Below are the code and all the weights of a small trained network. Each question names an input and a class and asks about switching units off, where a switched-off unit gives its printed mean instead of its output.

import numpy as np


def w(rows, s, z=0):
    codes = np.array(rows[::2]) - 128.0
    scale = np.full(codes.shape[1], s)
    scale[-1] = z or s
    return codes * scale


def f(y):
    return np.maximum(y, 0)


def log_softmax(a):
    a = a - a.max(-1, keepdims=True)
    return a - np.log(np.exp(a).sum(-1, keepdims=True))


def net(x, mask):
    res = np.array(x, float).reshape(1, 8) / 4 @ E
    y = f(res @ A[0][:, :-1].T + A[0][:, -1])
    res = res + np.where(mask, y, B[0][:, -1]) @ B[0][:, :-1]
    return log_softmax(res[-1] @ U[:, :-1].T + U[:, -1])


A, B = {}, {}
E = w([
[113,204,189,125,91,89,114,114,75,119],'x0',
[129,81,110,130,133,154,159,138,60,77],'x1',
[128,95,150,115,169,34,121,150,85,133],'x2',
[123,109,171,170,96,110,98,134,130,234],'x3',
[115,137,59,184,58,173,117,109,71,189],'x4',
[117,255,166,119,146,112,98,99,149,112],'x5',
[121,124,45,84,147,44,142,130,118,78],'x6',
[136,136,88,11,67,78,87,86,100,149],'x7',
],0.0064)
A[0] = w([
[126,96,125,79,118,56,120,131,59,169,55],'n1',
[111,210,149,92,123,91,122,110,93,98,78],'n2',
[121,116,113,62,132,163,119,123,166,99,88],'n3',
[132,121,115,37,131,162,138,111,156,105,29],'n4',
[134,124,128,130,140,135,134,125,122,127,8],'n5',
[134,44,196,140,143,77,147,150,140,91,151],'n6',
[126,127,155,155,95,198,150,123,116,131,31],'n7',
[136,126,154,161,115,212,132,130,106,130,34],'n8',
[127,50,184,137,151,92,141,146,144,92,46],'n9',
[117,209,150,124,101,62,136,121,117,81,97],'n10',
[124,112,182,221,166,117,117,138,156,234,159],'n11',
[130,130,131,127,135,131,129,121,126,124,77],'n12',
[127,120,163,161,97,229,129,117,100,124,107],'n13',
[126,198,161,127,127,101,121,133,182,99,170],'n14',
[134,159,150,111,249,183,121,126,176,78,208],'n15',
[114,82,132,149,118,143,111,134,126,117,51],'n16',
[142,230,128,124,135,164,100,125,114,89,225],'n17',
[117,137,118,115,107,143,121,127,137,101,171],'n18',
[130,131,146,100,142,114,140,114,91,130,103],'n19',
[125,46,15,166,153,156,146,133,61,81,143],'n20',
[105,97,87,159,116,120,138,137,112,93,175],'n21',
[128,82,199,121,208,129,134,136,142,92,146],'n22',
],0.015,0.0015)
B[0] = w([
[153,135,117,116,157,91,27,86,86,137,202],'n1',
[133,133,141,76,133,118,149,128,71,115,190],'n2',
[143,121,122,143,130,121,153,121,180,149,170],'n3',
[131,131,124,183,126,103,125,92,183,157,175],'n4',
[144,136,129,131,133,129,128,116,129,123,131],'n5',
[148,127,119,101,150,93,165,112,92,127,198],'n6',
[107,131,110,160,126,141,110,153,76,112,182],'n7',
[120,132,134,159,134,137,102,167,72,121,188],'n8',
[129,136,133,106,136,88,171,113,100,110,185],'n9',
[138,113,124,105,132,122,161,139,61,115,188],'n10',
[125,127,127,224,113,177,172,127,191,141,235],'n11',
[132,126,131,128,137,137,132,120,126,128,130],'n12',
[118,130,141,179,124,163,118,116,51,120,205],'n13',
[123,127,112,156,141,127,188,123,91,124,185],'n14',
[136,126,129,87,131,91,173,121,73,118,211],'n15',
[134,151,135,133,121,111,136,118,114,117,156],'n16',
[134,113,136,156,125,115,175,130,84,130,191],'n17',
[149,116,139,169,153,119,130,101,132,151,150],'n18',
[108,121,127,101,105,106,106,154,119,135,152],'n19',
[145,128,137,109,140,86,252,117,168,123,249],'n20',
[106,132,121,118,136,124,176,130,131,141,177],'n21',
[135,130,106,88,120,114,169,117,85,137,198],'n22',
],0.024,0.013)
U = w([
[136,129,106,60,139,103,8,121,120,134,148],'0',
[90,140,160,63,112,154,98,205,176,88,5],'1',
[141,127,113,112,155,101,175,123,91,116,204],'2',
[93,133,137,73,111,154,95,190,182,74,35],'3',
[126,129,111,160,120,143,148,115,255,166,132],'4',
[88,142,139,177,98,216,99,168,117,124,113],'5',
],0.0069,0.0025)

Each question gives the input, the list of numbers given to net, and the class t.
The units are the neurons (one row each of A and B). Each row of codes is followed by its name. A weight is (code - 128) times the scale printed after its matrix; where a second scale follows, it is the last column's (A, B and U).
mask holds one flag per neuron, in row order. A switched-off neuron (its flag False) gives its mean, the last column of its row in B, instead of its output. The means were averaged over made-up inputs and are rounded, as every weight is.
A unit's drop is (log p(t) with every unit on - log p(t) with that unit switched off) / (log p(t) with every unit on - log p(t) with every unit switched off).
The circuit of an input: a set's keep is (log p(t) with only the set's units on - log p(t) with every unit switched off) / (log p(t) with every unit on - log p(t) with every unit switched off). Starting from the 12 units with the biggest drops (on a tie, the unit counted first), units are removed one at a time, each time the one whose removal leaves the highest keep (on an exact tie, the one counted first), for as long as the keep stays at least 0.8.
circuit, biggest first: the units of the circuit, biggest drop first
unit that matters most: the unit with the biggest drop
k most important neurons: the k neurons with the biggest drops, biggest first
drop of u: that unit's drop, to one decimal
input [-1,-4,3,7,5,-5,8,8], class 0: circuit, biggest first => n1
input [8,7,-1,7,8,-3,8,4], class 0: circuit, biggest first => n1, n11
input [8,8,4,2,-3,1,3,5], class 0: circuit, biggest first => n1, n20
input [-3,2,-4,5,0,0,1,5], class 0: 2 most important neurons => n11, n20
input [-7,0,-8,-8,2,3,-2,6], class 4: 2 most important neurons => n4, n3
input [-3,2,6,6,0,1,1,-3], class 4: 2 most important neurons => n11, n15
input [6,-4,1,0,8,-6,4,2], class 0: 2 most important neurons => n1, n11
input [8,3,-6,7,-2,-8,3,-8], class 5: 2 most important neurons => n11, n15
input [6,4,0,6,-7,-5,-4,5], class 0: 2 most important neurons => n20, n1
input [-5,-3,3,4,2,8,-2,0], class 4: 2 most important neurons => n11, n13
input [-3,-7,-4,-1,7,-8,6,-7], class 4: drop of n15 => 0.1
input [7,7,3,-3,2,-1,-5,5], class 0: drop of n20 => 0.2
input [-1,6,7,8,2,2,4,1], class 0: drop of n1 => 0.4
input [-3,1,-6,-4,8,1,4,5], class 4: drop of n19 => 0.0
input [-8,5,-7,-5,6,5,2,4], class 4: unit that matters most => n4
